[[120 120 119 128 139 135 125 146 137 122 121 127 151 121 118 142]
 [125 124 125 129 130 127 128 131 131 126 126 129 134 129 128 135]
 [120 125 124 136 138 133 121 140 135 126 121 128 145 122 120 136]
 [117 129 119 134 136 128 124 140 133 127 119 128 141 129 125 140]]
:
[[117 129 119 134 136 128 124 140 133 127 119 128 141 129 125 140]
 [120 125 124 136 138 133 121 140 135 126 121 128 145 122 120 136]
 [125 124 125 129 130 127 128 131 131 126 126 129 134 129 128 135]
 [120 120 119 128 139 135 125 146 137 122 121 127 151 121 118 142]]

[[134 141 118 121 132 132 141 139 139 128 133 139 131 120]
 [132 117 113 113 127 136 130 113 138 141 129 121 133 114]
 [134 132 138 139 124 122 137 138 130 124 136 115 131 137]
 [106 107 136 141 145 139 130 113 121 148 122 122 113 138]]
:
[[134 141 118 121 132 132 141 139 139 128 133 139 131 120]
 [134 132 138 139 124 122 137 138 130 124 136 115 131 137]
 [132 117 113 113 127 136 130 113 138 141 129 121 133 114]
 [106 107 136 141 145 139 130 113 121 148 122 122 113 138]]

[[121 132 138 115 139 139]
 [143 111 111 112 108 145]
 [135 117 115 131 112 101]
 [148 103 123 140 132 137]
 [117 138 118 139 113 139]]
:
[[117 138 118 139 113 139]
 [121 132 138 115 139 139]
 [135 117 115 131 112 101]
 [143 111 111 112 108 145]
 [148 103 123 140 132 137]]

[[119 141 140 105 130 117 116 124 153 117 115 115]
 [121 134 125 139 142 118 111 127 133 117 109 110]
 [106 139  98 128 131 106 136 112 124 109 139 136]
 [105 100 130 132 142 108 135 101 151 106 136 142]
 [119 144 128 113 114 118 142 129 134 120 142 146]]
:
[[119 144 128 113 114 118 142 129 134 120 142 146]
 [119 141 140 105 130 117 116 124 153 117 115 115]
 [106 139  98 128 131 106 136 112 124 109 139 136]
 [121 134 125 139 142 118 111 127 133 117 109 110]
 [105 100 130 132 142 108 135 101 151 106 136 142]]

[[141 123 136]
 [ 99 135 130]
 [108 116 136]
 [142 122 130]
 [137 104 117]
 [109 125 138]
 [105 120 136]]
:
[[ 99 135 130]
 [109 125 138]
 [141 123 136]
 [142 122 130]
 [105 120 136]
 [108 116 136]
 [137 104 117]]

[[126 119 128 135 141 124 124]
 [107 141 111 142 129 118 114]
 [137 129 133 123 130 127 124]
 [117 144 107 146 132 125 118]
 [114 127 126 136 145 144 137]]
:
[[117 144 107 146 132 125 118]
 [107 141 111 142 129 118 114]
 [137 129 133 123 130 127 124]
 [114 127 126 136 145 144 137]
 [126 119 128 135 141 124 124]]

[[110 129 144 126]
 [136 121 149 136]
 [107 116 114 128]
 [121 140 126 152]
 [131 115 127 143]]
:
[[121 140 126 152]
 [110 129 144 126]
 [136 121 149 136]
 [107 116 114 128]
 [131 115 127 143]]

[[137 124 123 136 124 145 146 123 130 148 135 135 150]
 [136 117 113 149 116 129 127 112 131 130 147 138 127]
 [117 132 132 104 134 114 113 134 132 111 106 116 113]
 [117 127 129 106 131 112 113 124 139 113 107 116 110]]
:
[[117 132 132 104 134 114 113 134 132 111 106 116 113]
 [117 127 129 106 131 112 113 124 139 113 107 116 110]
 [137 124 123 136 124 145 146 123 130 148 135 135 150]
 [136 117 113 149 116 129 127 112 131 130 147 138 127]]
